Each name stands for a flat space through zero: a line, a plane or more. A row that begins with a name and a colon came from that space; any other row is followed by the name of the space it lies nearest, among the names in its block.
sota-lolaf: [-247  302 -284  -49 -422  116 -115  166 -142   14   22  160  131 -313
 -116  -17 -201 -132   44  255 -197  -13  399  243  216 -305 -228   89]
sota-lolaf: [  66 -176  375  232  253  -92  -90 -364  258  -30  -81 -153   76 -198
   91  -10  136 -181  119 -121  222 -367 -385 -301 -242  123  -96   21]
tus-lene: [ 174 -184 -310 -179 -105   48   72   11 -175   39    0  -48  -18  376
  180 -123  -98   14  -63  -23 -201   62    8  122  -76  134  130  -42]
tus-lene: [-138  104  246   23   51  -69  -30   80   78 -182  -50   29   84 -119
  -17  -39 -101  -36   51   17  209 -109   86 -195 -164  -78 -168  -59]
sota-lolaf: [-183  306  205  165  149 -150  -41  149 -218  -29   -6   50 -165 -141
 -171  145  109  135  -76  -37  328  -35   -9    3  131 -102  132 -116]
misup-fozap: [ -34  218  -92 -147   99 -109   25  262  -91  -79  -84   52 -129  367
 -194   65 -159  236 -168   38 -118  285   32  101   13   67   33  -37]
bam-pabuf: [  -4  135  150  128 -134   18 -142  160  136   27   40  -24   26 -417
  -30   76  -27  -67  206  132   93 -126  191  -26   34  -95  -98 -112]
misup-fozap: [ -72  224 -576 -138 -353  108   26   32 -467   30 -149  115  116   60
  -49 -124 -263  -93  -19  249 -248   33  416  410  -48 -150  -52   21]
misup-fozap: [-132  195 -210  -39 -343  161 -121  126 -296  119   24  103   23  -88
  103  -45  -54 -119 -104  145  -41 -144  223  232  179 -170  -26  -80]
sota-lolaf: [-181  232  -51  -17  -75    8   63  195 -316    0  -39  140  -31   81
   19   25   41   65 -138   10   98  135  142   82   36 -110  111 -109]
sota-lolaf: [-300  200  -89   98 -145 -143 -131   95 -419  -74  -60   64  -19 -286
  -98   66  -83   63  113   56  151 -158  103   98  160 -160 -118   66]
sota-lolaf: [  70  -26 -131 -130  -70   52   81   69 -102   32  -67   19  -33  246
  103  -54   15   67  -60  -21 -108  140   19   51   -9   93   77  -50]
bam-pabuf: [ 101  -81  238   40  -10  153   53   72  -61  158 -183   -1  -21   -4
  284   39  265   84   69  -61  224   66  -17 -121 -136  147  106 -208]
sota-lolaf: [-255  199  -73   48 -330    7 -153  233 -106  -33  160  119   57 -430
  -35   78  -54  -43  139  165  -39  -74  287  102  267 -219 -200   12]
bam-pabuf: [ 106 -261  116  120  363 -204  -58 -329  300 -124  144 -190    3  -30
 -205   -5 -146  -80   39 -111   55 -235 -305 -141 -113   25  -26  205]
budir-zed: [ -98  -63 -271   55  -21 -184 -116 -222   -2 -131  -14  -64  176  -95
 -167  -31 -332 -173  134   79 -258 -156  -96   56 -142  -69 -236  285]
sota-lolaf: [  46  133 -240  -62  127 -214  -21  116 -100 -110   47  -64 -136  217
 -322   28 -305  131  -71   48 -126   81   43  182   32  -17   93   46]
misup-fozap: [ 183  229  351   29  130   67   70  347   79   60   37    3 -210   37
   35   78  207  162  -82   10  332  111  204  -50  -26   71  283 -454]
bam-pabuf: [-168  291  -36  120 -176  -25 -197   72  -48  -41   20   22   65 -467
 -224   19 -230 -143  124  212   83 -263  286  126   96 -285 -188   25]
tus-lene: [ -84   32   32   55 -401  151  -68  322   23  122  148   97  127 -286
  335   68  120 -138  148   86  -92   79  203  -47   46  -87  -20 -189]
tus-lene: [ -45  -91  230    5  -62   94  -14  117   96   35    4   32   44  -82
  200   24  114   12   50  -49  122   30   -5 -177  -17    9  -47  -70]
bam-pabuf: [-125  101 -181   12 -116 -148 -198   87  -41  -99  129  -29    1 -160
 -201   29 -300  -40   65  117 -138 -162   68  124  157 -136 -167  129]
tus-lene: [  -7 -204 -262  -89  -72 -126   39 -121 -112 -123  -48  -48  126  231
  144 -124 -167  -87   68  -66 -250  -13 -156  -49 -191  103  -75  131]
misup-fozap: [-227   79 -639  -64 -247 -216  -70    2 -271 -135  203   45   29 -120
 -346    6 -370  -12   82  120 -434   40  150  344  342 -240 -126  383]
misup-fozap: [-105  -65 -313    3 -205  -25  -66 -169  -16  -36    7   10  210 -126
  -18  -61 -205 -215  115   93 -319  -76    4   86  -45 -102 -211  242]
budir-zed: [  52   55 -516 -239  -12 -135  -33   88    0 -103  235  -47  -80  489
 -299 -111 -508  -38 -298   52 -450   84   14  281  149 -119   99  174]
tus-lene: [-177   33 -125 -109  -38 -131   84  184 -264 -140  -65   90    2  211
   21   11  -80  169   -8  -53  -57  230   23  -20  -29   20  -21   43]
budir-zed: [ 181 -161  199 -117   71  -68   17  -20  588 -152  -17 -108   63  138
   67  -80  -34  -40  120  -65 -254   68 -219 -320 -131  241 -206   33]
sota-lolaf: [ 386 -197  215 -169  304   54  165  -62  552  -62   -6 -120  -53  365
  -26  -90   18   80  -62  -72  -72  181  -87 -189 -213  262   55  -85]
tus-lene: [-184  160 -368  -20 -309   44 -106   72 -400   59    9  100   68  -47
   30  -15 -150 -102  -53  150 -155  -80  177  280  100 -159  -55   32]
tus-lene: [ 134 -108   -6 -141  167    5  115 -122  -74 -117 -119  -47  -25  265
  -11 -150  -88   88  -51  -29  141  -60   64  -12 -198  111    6  -37]
sota-lolaf: [ 154 -255  472   19  287  139  110  -86  382   57   -3  -57   11  110
  156  -25  183   -3  -89 -186  293   44 -175 -332 -198   67  121  -83]
bam-pabuf: [ 239 -392  326 -120  152   69   96 -100  469  -44 -116 -108   73  235
  282  -85  129   38  104 -163  -35   95 -273 -393 -268  328 -114  -16]
tus-lene: [-239  202 -127  235 -131  -56 -171 -123 -208  -47  127   63  198 -417
  -67   23 -145 -322   47  196   49 -354  172  153 -116 -270 -146    5]
budir-zed: [ 108 -349  -70 -125  110   27  113 -409  -15  -38 -179  -57   64  315
  192 -158  118    0  -18 -149 -103  -69 -321 -102 -147  274 -103  169]
bam-pabuf: [-274  279  118   41 -139   84  -11  230 -214   39   10  194  -32 -209
    0  104  172   89  -70   53  191   91  205   50  219 -172  -18  -90]
budir-zed: [ 127 -264   79    4   23  -23  119 -202   83  -71  -55  -71   67  -37
  218  -96  181  -30  206 -115   25  -65 -115 -196 -150  194  -37   -4]
sota-lolaf: [ -60  101 -382 -106 -206  -80 -101  127 -261  -47  -13    3   -9   70
 -105  -26 -298   30   30  133 -232  -17  148  239   88  -50  -88   76]
budir-zed: [-207  227  146   94  255 -137  108   18 -174  -88   47  128 -146  -35
 -243  150  226  219 -136  -70  235  152  -17   28  171  -54  101    7]
sota-lolaf: [ 111   21   13  -41    5   55   60   62  -27  109  -47   -4 -132  136
   60   29  180  116  -60  -54  -16  127  -61   34  116  121  155  -94]
bam-pabuf: [ -43  193 -148   16  194 -213  -19   46 -169  -54   -4  -20 -210   76
 -411  126 -114  241  -69   14  -13  106  -27  204  208  -22   90  116]
misup-fozap: [-293   93 -100   23 -134   46   34   68 -452   13   44  187    9 -129
   46   63  136   91  -53   18  154   45  176  141  172 -152    1   23]
misup-fozap: [ -41   65  312   77  155  -29    3  197   67   28  141   20 -151   -6
    1  119  172  121 -119 -113  256   69  -70 -124  129  -31  185 -147]
budir-zed: [ -66  101 -230    2 -283   23 -111  101    3   27   76   30   90 -214
  -41   14 -157 -123  112  159 -248  -18  176  143  109 -129 -128   62]
tus-lene: [ 216 -123 -144  -70  120  -89  134 -109   94  -46  -32  -78  -54  199
  -59  -15   42  104   78  -37 -209  167  -86   30  -67  226   62   37]
budir-zed: [  98    9 -159   45   11 -135   48 -120  -49 -150  -68  -71   87 -150
 -106  -60 -141  -53  254  109  -44  -91  176   55 -241   47  -86   -6]
misup-fozap: [ 198  -48  250   31  311  -37   -1  -29  230   67  -24 -122 -193  159
 -116   68   88  141 -100 -116  136   27 -236  -90   33  138  166  -49]
bam-pabuf: [-493  568 -240   97  -46 -310 -161  326 -423 -187  216  186 -154 -301
 -588  237 -244  202  -82  182   17   59  287  349  473 -377  -87  148]
tus-lene: [-458  424 -200  174  -66 -238  -78  165 -553 -106    7  191    6 -229
 -248  200  -67   79  -14  122   48   60  146  230  107 -228  -56   56]
tus-lene: [ -93  112  -58   92    8  -54 -115  -47   98  -16  129    8   56 -151
 -182   52 -140 -138  -42   92  -97  -95    3   81   45 -151  -79   96]
budir-zed: [ 197  -77  -55 -295  174  114  181   -3  -34   29 -309   20  -60  754
  120  -95   17  208 -270  -65 -141  324 -142    5 -253  329   68  -77]
sota-lolaf: [  23 -167   29  -58   46   71   72 -116  -44   11   10   -1    0  127
  116  -81   74    2  -81 -100   92  -40  -67  -52   -6   24   54   26]
tus-lene: [-145  192  -82  134 -438   98 -115  232  -46   96  151   89  150 -460
  168   36    6 -263  160  159  -88  -75  285   60   85 -244  -33 -133]
misup-fozap: [ 295 -306  366  -76  155   96  169 -173  586  -31   70 -113  -45   12
  145 -122  296    2   87 -197   58   13 -175 -349   42  204   30  -26]
budir-zed: [  36 -332   76   50  -48  -17  -37 -272  252  -58   48  -91  145 -239
  149  -65   65 -141  252  -73  -78 -197 -186 -208  -28   82 -220  182]
misup-fozap: [-283   -5 -191   26   26 -149  -62 -185 -292 -120   40   70   59   25
  -94    7  -91  -23  -87  -21  -54 -127 -144   87   71  -81 -150  241]
bam-pabuf: [-249  181  108  171 -140    4 -116  116 -142   21   16   78  108 -323
   51   55  -36 -156   34   55  186 -140  106  -40  -32 -246  -40  -58]
tus-lene: [ -84  -73   21 -107 -170  105   12  136  170   -2   79   86  113   53
  165  -21    2  -54  -26   -7 -177  159   17 -108   33  -30 -112   36]
misup-fozap: [ 155 -158  302   95  183    5   19   16  236   83   28 -115  -89  -61
   32   57  113   55   56 -142  217   14 -144 -195  -21   38  177  -59]
bam-pabuf: [-339  210  196  105   90  -59   -5   35 -238 -111   -2  142   18 -168
  -97   47   40   28 -106  -21  359  -85   81  -54   27 -221  -46    1]
budir-zed: [  57  -42  137   34    0  -26  -95   28  365  -11  106  -78   23 -109
  -27    8  -70 -107   55  -11  -91  -64 -105 -139   39  -21  -68   34]
misup-fozap: [ 131   69   35   39  217  -21   70  -38 -124   37 -141  -38 -131   36
 -176   67   54  191   11   26  191   65   80  113  -72   82  131  -76]
budir-zed: [ 117  -86   42   67  -40   15  -61   -7  303   97   32  -85   23 -155
  -13   62    5  -67  140    3 -160   45  -99  -63   40   24  -15   64]
misup-fozap: [ 189 -179   16  -68   45   45   13  -88   92   74  -38  -93  -54  249
  165  -65   71   -6  -62  -98  -74  -33 -219  -62  -36  188   84  -39]
budir-zed: [ -64  -62 -256 -101 -175   70   76  -10 -464   30  -88   74    4  127
  180  -78   47   72  -13   -5   21    7  119  152   21   25   45  -15]
budir-zed: [  35   26  -41 -143 -185  199   37  173   18  101  -48   90   38  159
  188  -22   60   15  -78   63 -138  188  125   38   -5   54  -15 -114]
bam-pabuf: [  13 -173  -96   58   46   37   93 -190 -156  120   37   20  -20   43
   99   49  241   30  -32 -104  -21   74 -158   63   67   68  146   77]
misup-fozap: [  30   -8  341  -18  588 -184  116 -179  158 -173 -158  -48 -177  275
 -328   60   73  312 -145 -165  273  104 -278 -171  -74  176   -1  104]
sota-lolaf: [-247  258  166  128   14  -23  -50  178 -173  -32   27  131   11 -222
  -75  128   42   39  -37   75  254    4  174   15    3 -172  -27 -106]
budir-zed: [ 113 -140  185 -138   52   54   60   28  301  -37 -108  -19   31  242
  167  -47   77   57   -1  -75 -110  150 -160 -227 -127  226 -108  -31]
tus-lene: [-160  120 -347   56  -44 -264  -69 -182  -51 -254   17  -30  182 -189
 -325  -77 -430 -205  155  139 -240 -171   90  110 -126 -193 -240  273]
sota-lolaf: [ 171 -261   76  -34   23  -77  -39 -219  510 -168   80 -166  151  -59
   50 -165 -162 -231  186  -36 -195 -218 -163 -258 -167   94 -222  119]
bam-pabuf: [-133 -261 -391  -43 -152  -89  -43 -307 -127 -120   -3  -17  279   68
  100 -144 -279 -251   84    8 -341 -153 -147   22 -195  -35 -246  323]
bam-pabuf: [  69   37  328    7  251  100   93  -68  323   25   17    7  -46   79
  -83  -20  124  -16 -197  -86  194   49  -69 -152  -20  -45  106  -49]
bam-pabuf: [ 152  -44 -175  -37  -34    9   41  -40  -84   26   -6  -53  -13  113
   47  -63  -43  -34   14   29  -84  -23   53  105  -86   70  100  -70]
[-248   72 -261   70 -357 -165 -162  245 -278  -63   80   38   75 -336
   15   96 -182   -8  282   99 -172  -18  139   88  151 -136 -158   97]
sota-lolaf
[ -66   54 -157  117  -27 -113  -26  -63 -391  -23   21  -14  -43 -156
  -33   16    0    4   79   23  144 -186   79  151   22  -54   84  -31]
bam-pabuf
[ 234 -381    2  -94  161   29  108 -437  270 -110 -101 -146  178  233
  140 -257 -105 -206   35  -96  -73 -192 -197 -196 -390  163 -102  117]
bam-pabuf
[  64 -235 -134   30  218 -226  -12 -399  -30 -169  -52 -157   42   96
 -109 -103 -171  -60   85  -84  -46 -259 -272  -40 -177  115  -98  227]
misup-fozap
[ -55  -29  184   66   16   47  -65   33  168   19   22   11  104  -89
   70   36  -25 -100    1   10   57  -26  -34 -132 -128  -58  -75  -18]
budir-zed
[ 161  145  261  -22  148  -50   47  214  455  -74   90  -38 -152 -122
 -257   96   61  182   94   36   16  204  130  -95  145   58    6  -97]
misup-fozap
[ -19 -124  -87 -105 -178  177  113  -27  -15   31  -26   94  177  108
  270 -106   61 -120  -23    4 -124  112   85  -41 -146    5  -45  -16]
sota-lolaf
[  93  -42  -23  -55 -215   82  -12   81   65   17  -24   -4   28 -155
  145  -19   86   19  210   82 -101    5  148   -3   45  113 -125  -80]
bam-pabuf
[ -62   45  -79  -69 -214  122  -73  324 -372  121 -103   72   30  212
  305   21  -83   36  -88   66   51   67  136   82 -167   13   72 -233]
bam-pabuf
[  22   95  -77  -21   19    9   55   70 -213   40  -59   45 -108   43
  -61   67  100  180   -9   42   48  120  116  153   71   65   79  -72]
tus-lene
[ 391 -135 -339 -188   26   55  230 -185   97   25 -114 -104  -38  310
  -60 -160  -35   33   49   14 -306  191   75  155 -104  203  149   25]
misup-fozap
[  16   48   43   82  -44   27   25   25  157   26  165   15  -21 -318
 -114   59  102  -20  109   40   19   32  156   28  184 -116   36    9]
misup-fozap

Each name stands for a flat space through zero: a line, a plane or more. A row that begins with a name and a colon came from that space; any other row is followed by the name of the space it lies nearest, among the names in its block.
famo-gafo: [-148  184 -110 -118   12 -259  -21  103   -9  -41 -169   69   26   12
  198   78 -183    5  221 -177  -84 -123   87  -12  163   -9 -298 -149]
zapu-pudes: [ -81  173 -181  -86  -52 -112 -161    5  -63  -63  122  108   -9  -62
 -192 -147   92  -35 -128 -267 -143   95  106  -18    7  -39  -60  108]
nogug-loniv: [  75  118  -22  -81   -2 -113  -79   79   86   -5  -15   21   65   19
  121  -36   24   30   76   -8   36   -8   20 -114  -23  -48   23  -89]
zapu-pudes: [  15  191   13  -70    8  -23 -152   32   31 -130 -180  -36   10   97
  -30  -46   97   35  134   58 -133 -185   65  -43  -63 -104   -2    2]
nogug-loniv: [ -99  200 -216  -99  -46  114 -237  -63  -38  -96  315  128   19 -172
 -257 -326  118   64   66 -321 -272   37  120   25   -9  121  -23  116]
famo-gafo: [  23 -295  361   46   62  -60  145 -209  111   46   58 -277 -270  -40
    4 -216   44  100 -429 -251  204  103 -337 -139    3   54  186  -32]
famo-gafo: [  65   74  206  -32 -118  185  -57 -191  162 -221 -320 -471   -4  103
 -153  107  264  151 -132  174   21  -99   33 -134 -238 -210   75   29]
nogug-loniv: [  53 -144  309  271 -253  152  227 -190 -137  -60   77  281  102  -72
 -179   57  -77 -249  207  138  160 -321 -120   35 -138   74 -155  129]
zapu-pudes: [  54  -32   74   84 -113  -16  101  -75  -43    1 -101  -10  -24   -7
   86  -72  -23  -13  -16   87   28  -92 -117  -72  -55   -7  -45  -45]
famo-gafo: [ -55   15 -368  -19   -1  134  -21  127 -245   27  186  183  139  -49
  -58  101  -28   62  372  151 -137   27  167  194  154   30  -99   18]
famo-gafo: [  15  -10  -95 -155  202 -121  -87  168   73   56  -37   39  -77  162
   47  -29   52   90    1   87  -52  142   37   60   71  -18  239 -100]
nogug-loniv: [  36  125  147   39 -155   99  -86 -145  -14 -167   11    4   41  -44
 -194 -128  143  -24   79  -71  -32 -238   -3  -88 -155  -39  -65  121]
mamav-zot: [  32   32  -10  -34  -18  -42  -16   -1   90  -68 -309 -178  -32  184
  -54  154  104    6 -220  243  -36   90   59  -20 -103 -201  121    3]
mamav-zot: [ -20  133 -160   -7  -10   56  -66   33  101  -24 -125   53   94   48
   64   80  -76  -43   29  138 -186   16  145   48  -41   -7  -18   26]
zapu-pudes: [  42  -88  -55    1  -31  -24   25 -111   15   59  205 -155 -126 -109
   86 -188  -36  120 -195 -182  114   86 -175  -87  101   62   42   -2]
zapu-pudes: [ -34   41   -3  -50   79  -16   10   85  119  -38 -246 -134   83  138
  121  368  -96    5  110  169   41  -50  140   54   51 -106  -72  -41]
mamav-zot: [-124  292 -118  -55 -129   85 -143    1  -14 -188 -184  -21   89   -9
 -214   93   28  -73  204   95 -232 -116  208   58  -98  -71 -179  -23]
mamav-zot: [  85   33  292  -15  115  -69  -47   93   92   21 -204  112  -86  222
  -61   17  117 -153  -63  129  119 -149   18   38 -180    5  182   41]
zapu-pudes: [ -51 -329  -50  -94  193 -158  130   31 -112  274  298 -104 -351  -70
   42 -279   31  170 -405 -297  197  415 -238   55  209  203  229 -135]
zapu-pudes: [ -22   11   17  104  -91   -2   88  -54   41  -70 -155  -13   80  -44
  141   65 -209  -50  164  155 -123 -110  -89  -58   31  -55 -132 -119]
famo-gafo: [  -8 -141   41   73   82  143   39   19 -247  105  293  179  -74 -100
  -74 -189   26   15  196 -102   43 -125  -85  139   81  211   -3   76]
mamav-zot: [  66    5   51  -16  101   -5  -69   63   13    6    6  196  -13  126
  -13 -101   67  -16   91   68  -54 -114   15   51  -35   30  150   76]
nogug-loniv: [ -89 -213   31   -7  197 -166  162  174 -206  312  209  185 -173 -108
  167 -142 -111  -37  -57 -269  167  181 -126  109  174  279  -30 -155]
zapu-pudes: [  -3  148  161   51 -117  120  -26    8 -187 -113 -211   89   11   48
 -195  -31  145 -100  309  202  -61 -342   52   61 -192   -3 -119  -13]
zapu-pudes: [ -14  245  -89  -94  -44  -60  -78   17  156 -145 -406 -208  185  104
  271  227   -6  132  105   48 -152 -132  205 -139  -34 -202 -217  -31]
mamav-zot: [  86  145   -4 -149  131 -101 -238  112  126    4  258  385   68   45
  -28 -322  149   14  116 -236  -98  -27   89  -52  -60  103  212   86]
nogug-loniv: [ 113 -141  274  -61  195 -103  -42  -30   88  121   74  -80 -341   99
   25 -407  172   93 -352 -191  165   16 -253  -65  -51  137  361    6]
nogug-loniv: [ -76  -41 -172   19  143  -73   25  218 -137  126   38  407  -69  131
  -63   91 -203 -220  194  242  -72   -3   58  316  144  125   65  -17]
famo-gafo: [ 151  -45  257  101    4   68   61    6   40   11 -222  -85  -60  149
   58   87   15  -86   45  346  178 -228 -111   -3 -134  -37  114  -25]
famo-gafo: [ -66  136   97   76 -313  105   65 -278  -62 -263 -301 -369  114  -47
  -53  263   63   74    3  -91   45 -319   95 -134  -83 -215 -454  166]
mamav-zot: [ -19  127 -145 -165  145 -102 -169  107  140   27    0  -29  -23   63
   74  -50   46   80 -120 -140  -87  144  122  -12   36   -2  101    1]
famo-gafo: [  47 -198  286   69   21  -65  104  -44  -37   84   83  113 -200   54
 -215 -124   86 -158 -261  -10  218   52 -180   42  -98   78  214   34]
zapu-pudes: [ -42  159 -180 -104   74  -85 -116  144   41  -36 -159  -27   98  120
   44  261    1   -5   22   43  -63   34  234   48   50 -145  -75   56]
zapu-pudes: [  37    3 -428 -141  140   17 -209   82 -126  165  606  173   -1 -212
   62 -507  166  273  -90 -449 -181  325   27  -37  165  174  165  112]
mamav-zot: [-143  278 -181  -34 -108    1 -210   33 -178 -135  239  283   78 -182
 -316 -175    2 -140  291 -231 -239 -121  125   61   26   43 -213   63]
famo-gafo: [ 104  -73 -142   19  121  120  -52  -14  143   72  183  -89  115  -83
  305 -100  -52  203  -38  -71 -110  120  -33 -108   90   23  115   64]
mamav-zot: [  71 -101  187  -18  136  -94    6   20  231   68 -104  -44 -102  116
   48  -67   37  -39 -324   51   32  192  -98  -68 -105  -13  307  -59]
famo-gafo: [  -5 -295   42  -36  292  -47   69  153   18  270  320  171 -157    4
  -16  -84  -36  -37 -187  -88  155  345  -95  159  115  222  329  -56]
famo-gafo: [-107   66  -16  -32   14  -79   43   73 -122   77   -9   89    3  -97
  145  -44  -74   -2  142 -224   -3  -68   46   19   63  142 -250  -92]
nogug-loniv: [ -73  111   86  -13 -227  -34  -45 -200   54 -204   -8    4   54  -43
 -350    7  146  -90 -210 -213  -32   19   92  -91 -160 -120 -101  159]
mamav-zot: [ -38  -60  -26  -28    0   69  -25  -85 -127   -5  222  105 -114  -53
 -165 -288  113   99   23 -178  -66  -31  -55   65   31  140   59   75]
zapu-pudes: [ -85 -205  279  -62  106   -3  135   43  -92   97    2   83 -172   63
 -240  -41  170  -29  -49  -32  158  116  -28  149  -91  169  151 -123]
zapu-pudes: [ -27  318 -109  -60 -139 -101 -137   75  -29 -181 -159  184  149   95
  -90  171  -38 -134  350  110  -70 -298  201   27  -21 -133 -227   35]
nogug-loniv: [ 106  369 -301    6 -319  274 -163 -168  164 -362 -411 -252  402   94
  102  247   97  198  274  425 -381 -255  302 -169 -188 -361 -194  139]
mamav-zot: [ -67  225 -296  -87 -150   34 -121  -28 -178 -145    4 -122   52  -87
  -23  -52   45  176  276  -62 -154 -157   96  -25  104  -82 -262  -17]
nogug-loniv: [ 105    2   81   34  -51  125   -1  -71   58  -28   19   10  121    2
   66  -19   95   67   59   15   29 -108   36  -77 -111    6   12   99]
nogug-loniv: [ 136 -422  357  193   63   -8  294  -97  117  188  101    6 -135   14
  134    0 -158 -106 -263  121  335   96 -345  -26   -2  118  250  -51]
famo-gafo: [-120  -11   16  128 -302   33  273 -137  -89  -89 -308 -228  192  -24
    5  669 -155 -129  -32   99  249  -87  187   30   -5 -176 -523   83]
zapu-pudes: [ -55 -214  293   89  -67   96  190 -174   -7   25  -48 -202 -165  -24
 -215   81   57  -74 -317  -27  228   82 -110   47 -113   66   28   18]
zapu-pudes: [-113  172 -135  -31  -75   21  -96  -26 -107 -106  -22   93   56  -62
 -105  -96   45   13  117 -144 -247  -86  126   19   -8   -3 -182   66]
nogug-loniv: [  74 -334  296  201   16    9  285   -7  -17  135   -6  136  -57   50
   -5  142 -148 -214  -50  293  248   28 -220   81  -32   61  146  -74]
famo-gafo: [  67  -50  197    1  115  -78   71   99  199   35 -374   15  -16  283
  106  253  -37 -120  -84  347   82  -17   41   54 -117  -71  180  -59]
famo-gafo: [-152  222  247    1 -273 -119  -45 -205 -208 -234   50  127 -110 -204
 -276 -398   51  -72  276 -445  -59 -448 -145 -122  -56   91 -376  -54]
nogug-loniv: [ -25  110   41  -45 -103  -24  -62  -47 -117  -87   37 -112  -20 -109
 -105 -124  134   66   67 -187   27  -93  -24 -104  -29  -42 -140  -36]
mamav-zot: [ -10 -101  138  183  -38  172   72 -116  -73  -39   17 -135  -98  -91
  -79  -13 -140  -83   74  141    9 -174 -206   47   34   28  -33   -3]
zapu-pudes: [ -20   15  -34   50   18  -56  -12  115  -98   72  338  523  108 -155
  -10 -224 -159 -169  365 -105 -105  -53  -51   50   67  198  -32  -74]
famo-gafo: [   9  180 -123  -81 -103   35 -156 -200  279 -221 -159 -455  116  -53
  124    1   71  258 -231 -161 -214   80   63 -283  -34 -248  -58   60]
mamav-zot: [  46  133   56   30   35   72   11  120  222  -85 -636 -223  156  300
  161  588  -92 -119   78  605  -24 -122  221   61 -145 -249  -18  -49]
nogug-loniv: [  57 -144   66   41  162  149  -17   34   15   90  168   61  -68   23
  -51  -86   24   -1   -1   81   17   32  -63  108    5  119  237   60]
nogug-loniv: [  -6  -99 -113 -138  254 -115  -60   77  210  116   75 -195 -110   89
  166   87  -54  137 -319 -153   91  283   19   18  178   -3  199   23]
mamav-zot: [-128  257 -277  -59  -94   19  -94  111  -21  -59  -43  167  189  -14
 -107  278 -105 -157  211   70 -118    5  322  145    4  -11 -239   27]
mamav-zot: [  68   98 -274  -68   39  -67 -114   80  171  -28 -156  -46   92  173
   87  174   -1   24 -185  225 -138  190  156  -13    4 -208  152   77]
mamav-zot: [  13  100 -293 -133  -66   42 -132  -23  -29  -70  278   95  182  -63
  -38  -54  143  206  131 -215  -78   57  196  -37   70  -26  -59  151]
nogug-loniv: [ -92   13  -51   12 -108  -39   69  -63 -166  -60  -66 -175 -100  -76
  -11    7  -81   55  109  -21   19 -113 -101    2  124  -33 -216 -115]
[ 117  167  133  -44   -2   62 -149   -9  138  -89 -142   22   19  153
  -40  -62  161  -13   43  106   -7 -221   83  -39 -198  -24  120  100]
mamav-zot
[-153  363 -185 -110  -72    6 -134  147 -175 -153 -298    5  203    4
   -1  213   59   23  441   11 -232 -233  338   45  -17 -114 -416  -51]
nogug-loniv
[-110  292 -213  -82 -183   33 -201 -138   25 -295    0 -225  112 -117
 -145   48   -7  111  168 -174 -201 -150  120 -102   81 -192 -277   68]
famo-gafo
[-120  184  157  -27  -18  -72   -9   49 -144 -116 -412 -168  -57   64
   27  131   16  -18  228   -1  -25 -347   54    6  -19  -84 -319 -101]
nogug-loniv
[  92 -230  289   70   25 -138  180  -22   -1  122   22   32 -158    1
   93 -174  -20  -38 -129   12  219   36 -300  -93  -26   72  160 -165]
mamav-zot
[  52 -138   58  154   34 -181  168  115  -90  164  -99   15 -128   51
  152  182 -257 -242 -127  231  241    6 -198   50  111  -43  -12  -89]
mamav-zot
[  83 -289 -143   53  157    9  133   72  -67  286  352  193 -105  -37
  223 -160 -151   55  -62    7  125  185 -165  117  195  243  202   -9]
nogug-loniv
[ -51   73 -140 -133  -20  -84   -6   79  -31   43  150   78  112  -90
  105   37   -9   98  185 -218   82   60  128  -21   91   77 -167  -89]
mamav-zot
[ -90   74  -60   41  -26  -76  107  158 -122    5 -387   51  -13  131
   66  289 -202 -171  265  416  -50 -134   52  164   40  -54 -170 -210]
mamav-zot
[  -8   90  -43  -47   39  -33  -80   29   62  -65 -132  -90   14   55
   54   28    2   51   30   36 -106  -34   37  -36   15  -93   -1  -23]
zapu-pudes
[-126   21  110   18 -146  -40   98 -153   60 -169 -396 -394 -126  118
 -178  382  -71  -82 -214  152  123  -67   13   41  -14 -201 -166  -12]
zapu-pudes
